
[[  -1   86  -78  -25  -79   47    3   54   83   -4   42 -110  -68 -108
   116   -5 -106   -7   53  -12   -8   27   12  -65   82   27   69  102
    40  -60   25  -51   34 -155   63  -30]
 [  47   91   48 -146 -177 -142 -142   48  133 -287  119  -45 -110    2
    56  -15 -240  -45  113  151  -49  184   10   72  -55  -50  205  -76
   166  -48   40   24   45   10  -87   16]
 [ 188   45   -9  -43  -93  136    7 -192  -96   91  135  264  -24  182
  -150  157  123 -123 -114 -190   -7  -52  266 -150  117  -12 -130   62
  -127 -155  232  -88  -31 -122  -58  -97]
 [ 235   15  123  109  -18  241  222 -259 -207  217  251  385 -170  321
  -333  349   94 -237 -150 -348   94  -28  603 -334  101 -109 -268  100
   -94 -289  238 -190 -153 -174 -153   16]
 [-485  -66 -121  -12  101   20 -211  381   59  -66 -152  141  206 -116
   143  -31  -22  283 -110  239  -68 -234 -456   21 -100  245  -32  295
    -7  171  138   72    9  109  365 -202]
 [-318   -5 -106 -141  -68   -2 -213  271  187 -212 -126 -166  -35 -161
   239  -86 -166  149   26  257   61   48 -269   48  -33  136  189  139
   200   74    1  -31   26  -29  259 -176]
 [ 156   87   67 -173 -172 -143 -203  -71   24 -241  166  235   46  150
   -83   33  -67  -64    5   81 -155   56   29   87  -56  -28   80  -89
   -26  -40  203   95   62   93 -144  -42]
 [ 197    2    0 -367 -295   59 -313 -238   69 -285   45  123 -148  261
   -61   63   60 -153 -107   55  136  222  245   25   76  -16  150 -144
   125 -131  226 -156    6  -70  -47 -322]
 [ 214   62  110  -55 -201  132  144 -175   64  -91  189 -161 -469  126
   -62  188 -228 -274   85 -133  253  351  601 -227   98 -195  129  -65
   301 -312  -28 -285 -117 -282 -164   53]
 [-173   44  132   55   30 -203  -79  238    4 -193  152  275  104   39
   -75   72 -227   89   43  181 -211  -77 -169   44 -222   11    2   86
     8   39  126  191    0  218  -47  133]
 [-178  145  329  397  141 -303  361  388   22 -131  379   42 -169 -105
  -106  186 -662   -5  319  109 -219   71   94 -113 -332 -211   35  108
   203  -91 -150  207  -89  148 -269  645]
 [ 240   54   59   93  -26  179  173 -227 -188  216  235  371  -47  240
  -272  260  121 -181 -124 -318  -18 -102  435 -259  114  -67 -254  106
  -182 -220  245  -95  -79 -138 -134   17]
 [   6   85 -156   80  -44  246  194    7   53  226    7 -246 -190 -184
   160   35  -52  -56   43 -193  127   19  183 -241  233   27  -12  208
    41 -145  -35 -199  -18 -365  144  -26]
 [-173   60  189  136   72 -242  -10  270  -28 -177  224  331  113   52
  -131  114 -286   83   64  165 -261  -94 -138   31 -272  -24  -39   91
    -5   27  120  233  -16  249 -114  237]
 [ 163  126   21  -14 -136   20   77  -61   54  -43  164  -82 -185  -11
    10   66 -175 -131  106  -74    2  143  236 -104   78  -92   82   -6
    81 -159   17  -70    2 -166 -110   81]
 [  66  -80 -124 -228 -135  360 -167 -250  -76   86  -67  239  -69  255
   -98  153  331 -101 -307 -160  242  -32  293 -196  215  111 -134  108
   -45 -152  306 -291  -78 -221  181 -466]
 [-361   43  169  286  179 -188  135  433   -2  -79  174  183   40  -95
   -46  121 -395  145  124  165 -198 -122 -173  -60 -289   -5  -52  219
    79   39   -8  190  -62  188   -2  327]
 [-171   84  117   88  -10 -185   50  276  116 -209  149  -77 -128 -107
    57   39 -422   37  190  184  -82  107  -42   -7 -174  -64  145   64
   215  -27  -64   86  -16   58  -55  237]
 [  18  123   38   83  -41  -70   90   93   40  -31  166   -1  -57  -76
    16   46 -220  -25  121   -8 -113   20   45  -63  -22  -49   33   78
    23  -68   19   49   18  -48  -71  161]
 [ -81   73  -16    2  -37  -43  -36  131   59  -75   74   36   10  -65
    57   10 -139   45   50   68  -97  -29  -84  -17  -31   33   42  103
    17   -8   68   51   28   -9   39   24]
 [ 224   87   37    2  -61   20    4 -162 -137   74  212  407  113  189
  -207  146  105  -96  -91 -175 -170 -135  167  -84   49  -16 -171   47
  -239 -104  283   57   20   -7 -141   -5]
 [-455  -15   51   44   57 -133  -89  451  153 -255  -17  -57  -47 -148
   135    0 -373  191  100  334  -14   22 -277   27 -227   74  145  171
   264   83  -44   63  -35  127  173   65]
 [-292   -9  -86 -118  -37  -31 -217  252  136 -188  -89  -23   48  -96
   163  -56 -117  158   -6  239  -19  -27 -286   62  -64  141  115  137
   115   85   77   17   33   41  223 -162]
 [ -98   40  -74 -115  -94  -10 -155  108  108 -131  -12  -29    6  -65
   117  -32  -85   57   15  117  -31   16 -133   20   14   70   99   78
    55   11   77    2   45  -35  108 -112]
 [-248   40  151    2  -17 -235 -101  315  119 -329  119   54  -50  -29
    23   32 -392   80  131  289 -111   86 -155   66 -251  -28  159   35
   213   35    7  129   -8  185  -32  147]
 [ -44   95   58   45  -47 -116   32  153   76 -124  147  -14  -67  -70
    39   32 -278    4  133   87 -101   55  -14  -17  -83  -47   91   56
   104  -44    5   65    9    9  -52  155]
 [  72   37 -121  206   77  386  291 -131 -180  490   76  186  -27   33
  -103  210  220  -84 -160 -418   70 -237  328 -387  263   61 -339  320
  -244 -194  168 -196  -87 -325  125  -67]
 [-244   84  -16  160   54  -15  145  309  117   -2   55 -203 -122 -245
   170   16 -334   77  159   84  -20   19  -81 -106  -43    8   81  201
   158  -27 -119   -1  -17  -99  110  172]
 [-287   39   50   78   24 -111    1  333  116 -169   59  -76  -68 -140
   112   16 -343  106  127  203  -45   41 -150  -19 -149   21  113  141
   195   25  -52   60  -22   43   81  125]
 [ -79   85  -15   28  -41  -41   15  147   88  -74   79  -79  -64 -123
   102    8 -211   26   96   63  -56   32  -43  -43  -17    0   82  104
    82  -35   -1   19   20  -60   30   74]
 [ -66   94   50   20  -59 -112   -1  165  101 -154  122  -54  -82  -87
    64   16 -284   11  135  112  -78   79  -31   -5  -81  -38  124   47
   126  -33   -8   55   17    1  -39  131]
 [ -99   89 -112  -39 -112   68   25  143  194  -61  -23 -377 -214 -237
   261  -58 -239    6  146   64  102  154    4  -79  101   10  196  107
   223  -64 -117 -125   21 -240  140  -10]
 [  -3   51  115 -228 -172 -251 -323   80  100 -433  123  193   34  128
   -42   -3 -202   10   44  276 -152  123 -122  181 -176  -15  189 -120
   111   25  165  143   60  214 -112  -44]
 [ 210   32   53  126   -1  259  224 -231 -210  275  214  348 -100  244
  -277  295  137 -193 -152 -366   60  -99  503 -327  137  -63 -290  149
  -158 -254  234 -163 -120 -194  -96   -3]
 [ 240   56   46 -196 -182  -16 -196 -209  -51 -140  160  335   39  255
  -165  104   90 -120 -101  -42  -80   26  174    9   30  -22  -14  -75
   -98  -97  293    4   31   26 -134 -151]
 [ 202  120   45   55  -81   31  130 -108  -37   54  217  101  -90   56
   -89  123  -89 -139   45 -163  -67   27  268 -141   68  -88  -46   40
   -50 -166  101  -27   -8 -128 -150  116]
 [ 159    0   40  -42 -122  272  113 -218  -53   80  121   74 -315  213
  -140  240   14 -223  -95 -223  248  143  559 -293  149  -87  -65   52
   118 -281  124 -296 -137 -273  -41 -107]
 [-211   65   99   83    5 -155   26  290   98 -188  125  -31  -78 -100
    56   39 -368   62  155  180  -87   58  -88  -12 -172  -25  111   90
   177  -10  -33   86  -18   73  -10  186]
 [-217  -27 -239 -191  -53  127 -297  113   74  -18 -184   65  190  -84
   182  -90  174  174 -150  114   -7 -171 -327   32  103  250    4  198
   -90  106  199  -25   76  -54  350 -386]
 [ 297   17  102 -146 -138   51 -140 -307 -188  -34  221  591   71  427
  -354  231  216 -175 -210 -164  -81  -60  325  -80   25  -36 -182  -58
  -201 -154  409  -12  -32   47 -187 -165]
 [ -58   77  -53  -77 -101  -31  -80  109  116 -129   36  -97  -64 -102
   121  -28 -164   23   81   96  -27   62  -65    1   14   21  128   64
   101  -20   26   -9   39  -69   64  -31]
 [-159   68   56  106   37 -104   30  230   27  -74  121   91   25  -71
    12   54 -234   74   83   95 -143  -61 -103  -31 -114   14    7  143
    35    0   43  108    0   64    8  143]
 [-295   40   89   76   23 -155   -8  348  121 -216   74  -52  -76 -124
    82   27 -387  103  145  236  -71   55 -150   -2 -193    2  127  120
   213   21  -47   80  -24   87   45  156]
 [ 217   31   23 -318 -260  -37 -307 -200   38 -278  104  213  -36  248
   -93   48   39 -118  -79   68   -4  143  149   73   23  -19  108 -143
    33  -88  258  -42   42   18 -104 -234]
 [ 191   71    0   -2  -57   85   23 -155 -115  104  166  313   53  159
  -164  139  108  -95  -96 -186  -94 -108  205 -129   90   -7 -156   74
  -197 -119  243   -8    0  -73  -82  -43]
 [  98  -49  -49 -148 -136  322  -31 -215  -32   64   13   85 -240  213
   -87  183  136 -166 -180 -175  282  102  438 -241  186    6  -61   78
    89 -222  183 -325 -117 -266   80 -286]
 [-163   55    1   23  -14  -59  -30  209   83 -103   55  -15  -21 -102
    82    8 -211   72   77  122  -67   -5 -117  -15  -70   32   70  125
    84    4   24   46    5    2   68   46]
 [ -32   69    9 -113 -117 -100 -138   87  104 -215   77   12  -36  -14
    57  -13 -176    7   67  137  -67   84  -62   49  -52    0  140    4
    97  -17   74   41   46   25  -14  -13]
 [  -5 -139 -217 -214  -66  479 -206 -258 -153  237 -152  397   83  289
  -118  165  544  -22 -444 -232  231 -225  197 -227  280  231 -283  225
  -217 -101  424 -298  -75 -221  321 -613]
 [-147   45  126  -43  -48 -225 -158  214   72 -310  126  172   31   39
   -29   36 -273   69   66  243 -155   42 -149   96 -218   -5  116    9
   111   39  101  151   20  194  -59   78]
 [ 108   59  -97  120    7  283  203 -118 -111  332   88  110  -49   20
   -61  160  132  -89 -102 -318   51 -137  280 -289  211   28 -219  230
  -161 -170  140 -158  -46 -281   66  -55]
 [ -72  -29 -267 -207  -52  203 -299  -44  -43  118 -152  294  311   40
    54  -36  392  133 -279  -35  -61 -301 -259   -5  181  277 -148  207
  -296   84  351  -17   88  -62  312 -466]
 [-195   -7 -180  -10   70  105 -159  126  -76  156  -75  319  332  -26
    29   -3  230  185 -194  -13 -163 -369 -329  -31   62  245 -203  283
  -294  106  289   86   60   25  272 -238]
 [ 142   91  -33   17  -65   83   63  -88  -43  106  135  128   -6   38
   -53   94   21  -80  -22 -157  -67  -60  155 -124  107   -4  -78   93
  -118 -115  147  -30    5 -135  -37   -2]
 [  99  -31 -131   53   58  394   68 -230 -265  435   36  505  159  234
  -232  234  456  -55 -350 -390   29 -358  254 -307  243  140 -430  293
  -387 -138  393 -150  -75 -195  148 -285]
 [ -45   81   39  -23  -73 -113  -63  123   73 -159  113   41  -12  -37
    33   16 -210   19   84  110 -111   41  -64   25  -72   -8   94   40
    62  -15   63   75   33   37  -36   68]
 [ 150   36  -37  -66 -101  173   -6 -171  -69   89   96  193  -57  148
  -100  131  117 -108 -113 -172   45  -27  254 -155  135    9 -100   77
   -87 -147  205 -129  -22 -157   -5 -148]
 [ 122   55   39 -314 -247 -146 -339  -68  108 -380   88  123  -19  148
    -9  -21  -87  -54    6  186  -61  166  -12  151  -53  -10  205 -154
   103  -24  186   34   71   83  -97 -162]
 [-143  107 -124  287  138  155  299  192  -24  342   57  -82   15 -268
   120   45  -90   72   57 -183  -86 -215  -39 -242  124   67 -160  352
  -126  -51  -29  -14   -4 -227  164  149]
 [-154   88  -41   77  -15   -4   79  220  123  -28   47 -207 -116 -211
   162   -5 -267   45  144   65  -11   43  -55  -83    5   11   99  155
   141  -33  -80  -19    6 -120   89   99]
 [  67   -1 -110 -152 -159  289  -30 -150   53   37  -34 -124 -259   60
    62   88   57 -124  -85 -123  270  145  325 -198  216   18   49   79
   142 -186   84 -312  -65 -317  126 -264]
 [-325   47   93  247  146 -113  147  384   27  -23  124   68    8 -144
    27   88 -346  130  118  120 -144 -105 -146  -83 -190   12  -34  234
    78   19  -31  126  -50   82   51  255]
 [-353   12   34  -30  -18 -123 -116  367  191 -284  -18 -155 -108 -156
   176  -35 -370  133  124  313   14  113 -214   36 -163   43  215  105
   295   50  -66   30  -12   62  137   39]
 [   2   43 -166  -54 -126  273   74  -35  114  105  -49 -323 -272 -135
   194   18  -47  -76   19 -120  235  130  220 -211  249   26   85  141
   161 -166  -48 -287  -27 -384  177 -147]
 [ 215  101   60    6 -148  108  161 -141   25   10  190  -80 -306   61
   -50  146 -165 -211   76 -160  113  203  450 -195  108 -143   47   -8
   143 -243    3 -179  -63 -242 -144   82]
 [-176   11  199 -351 -250 -386 -452  235  278 -781   75  -45 -167   94
    70  -58 -482   33  167  565  -20  403 -165  295 -336  -67  466 -235
   478   52   23  101   30  289 -105  -36]
 [-348   67   78  328  176  -63  251  411   29   64  118  -26  -38 -218
    60   91 -381  127  157   70 -115 -107 -117 -150 -155    4  -44  292
    87    1  -92   96  -60   14   79  314]
 [  95   -8  -73  -56  -98  322   64 -178  -48  151   24   48 -202  127
   -58  167  123 -142 -136 -224  225   41  397 -268  216   10  -96  130
    28 -211  144 -287  -93 -298   93 -211]
 [-224   22  257  -34  -14 -365 -212  304   65 -465  198  309   58  123
  -123   74 -385   92   95  370 -218   62 -191  161 -388  -41  134  -44
   173   69  120  245   -8  375 -142  161]
 [  96  171  130  187  -38 -117  251   93   49  -26  279  -98 -195  -96
   -11  101 -388 -104  237  -52 -115  127  211 -120  -50 -168   71   37
   112 -154  -89   45  -16  -89 -213  372]
 [-450   39    1  265  169  -12  184  472   90   44   14 -148  -65 -282
   167   39 -366  176  136  129  -28  -88 -195 -144 -120   68    5  327
   156   28 -127   32  -58  -34  208  208]
 [  38  -38 -131 -176 -167  346  -48 -161   54   53  -66 -122 -283   83
    62   97   97 -125 -129 -129  338  146  354 -227  237   41   29   92
   158 -201   93 -363  -86 -347  181 -336]]

[ 175  -31  307   37  104  -65  183  -61  392  236  -39  -46  -93  -25
 -200 -154  -26  130  200   -1  104  -19   -6  -64   51  -26   44  130
 -138]	14
[ 278 -128  134  -76   47   23   12 -127   31  105 -188   91  128  280
    9 -420  -30  375  154  425  188 -130 -237  129   24  167   68  -51
  -16]	11
[  -2   41  207 -291   40   78   49   90   30  166   33  -33  -45   -7
 -153 -132  178   28  135   80    7 -330 -261   85 -241  174   87  119
  142]	49
[-107   98  253  -66   23   86  186  153  252  128   79 -111 -267 -244
 -197  156    8 -311    5 -275   30  -79  227 -120  -55  -68   42   54
  -29]	62
[ 297 -200  510  -97  264   -7  203 -126  336  320  -78  -26 -155  -17
 -216 -347   -8  202  238  -38   64  -21   19   57   33   83  173  183
  -38]	17
[ 171  -79  353   26  110   79  181   34  206  125  -94  -78 -232 -137
  -85  -64  -44 -137  -64 -157  117   13  354  -35  132   22   99   30
  -83]	59
[  90   14   74  -67  -46   76   27   70  -17   17 -104   -2   -2   65
    5 -113   34    9  -33  181  144 -178  -20   30   -5  109   16  -65
   -3]	53
[-211  288  364 -359   54 -103  154  296  312  342  309 -240 -218 -408
 -426  219  494 -237  225 -343 -207 -529 -374  -86 -491  113   26  546
  164]	65
[-105  287  -14   55 -186  -27   51  275   92  -23   29 -131  -84 -181
  -32  282  182 -300 -167  -46   86 -266   65 -159  -52    2 -129   61
  -80]	37
[ -18   -8  312 -414  143   65   91   22  133  287   95  -24  -55   -5
 -283 -234  187  132  324   51  -60 -349 -417  119 -355  174  152  215
  203]	43
[  61   62    4  -11  -93   61   15   76  -12  -12 -105    8   27   87
   31  -68    0    1  -55  212  167 -163  -16    0   20   72  -24 -109
  -38]	16
[  34  -61  147 -285   62  132   31  -26    7  138  -41   64   29  163
 -110 -292    9  188  203  248   80 -223 -290  128 -177  150  115  -43
  134]	9
[  98  -35  189  125    6  143  154   70  132  -16 -133  -39 -214  -91
   24   27 -178 -251 -193 -110  194  111  517  -88  242  -52   37 -180
 -143]	70
[ 565 -302  572   41  301 -131  196 -233  397  351 -196   -1  -56   75
 -159 -527    6  451  258  118  127   22   -9   91  184  141  159  267
 -148]	69
[-590  401 -317 -213 -358  385  -35  481 -329 -303  117  -82 -192 -205
   84  559   -2 -809 -415 -150   82 -290  298 -135 -221  -50  -77 -410
  160]	38
[ 217   -4   10   41  -68  -13   -8   -6    3    8 -182   44  118  197
   71 -206   16  211   -8  374  207 -164 -120   42   78  134  -37  -77
  -80]	33
[  63   43   49   25  -80   86   60   89   22  -24 -107  -12  -49   28
   39  -11  -34  -92 -113  112  172  -97  148  -30   78   34  -16 -135
  -71]	61
[-322  438 -279   30 -358   57  -19  377  -58 -184   79 -117  -40 -146
   41  475  126 -465 -268    6  112 -307   57 -206 -105  -53 -209 -130
  -48]	19
[ 294 -220  240    0  105  147   87  -99   24   47 -238   56  -63  154
   51 -338 -182  121  -32  186  211   54  234   99  199   93  133 -178
  -55]	50
[ -43   51  214  -92   31   95  138   98  187  114   21  -67 -177 -125
 -145   35  -13 -179   28 -128   67 -101  121  -61  -45  -15   53    4
   -6]	40
[-478  528 -315   11 -398   96   13  461  -25 -196  160 -148 -107 -249
   -8  642  121 -636 -284 -127   80 -310  108 -277 -169 -128 -229 -157
  -29]	23
[-226  318  -74   66 -217    5   96  244  186  -26   82 -112 -109 -173
  -86  345   45 -340  -96 -103   96 -162   98 -219  -50 -123 -137  -38
 -110]	42
[  47  -36  362   18  126   58  250  -23  404  210    8  -66 -266 -152
 -222  -26 -143 -133  117 -241   81  102  282 -122   85 -120   89   29
 -121]	60
[ 269   18   65   47  -56  -88   -8    0   38   58 -166    9  134  162
   43 -215  122  262   21  373  176 -230 -209   39   43  170  -50   64
  -87]	3
[-227   38 -163 -356 -152  472 -101  222 -534 -248 -109   85  -37  143
  180  -24  -81 -320 -287  230  150 -270  125  171 -156  197  114 -486
  270]	52
[-369  572 -450   97 -496   -2  -78  462 -124 -273   79 -126   61 -134
  112  592  206 -485 -343  112  143 -404  -41 -250 -131  -49 -322 -136
  -83]	56
[-413  590 -377   70 -461  -28  -43  469  -31 -194  151 -159    6 -218
   26  631  241 -522 -279   -1   89 -415  -63 -278 -183  -73 -309  -49
  -73]	55
[ -17   42   -9 -201  -52   74    1  -27   27   81  -27   73  111  211
  -81 -217   -7  220  216  351  111 -225 -386   58 -168   92   20  -95
   72]	13
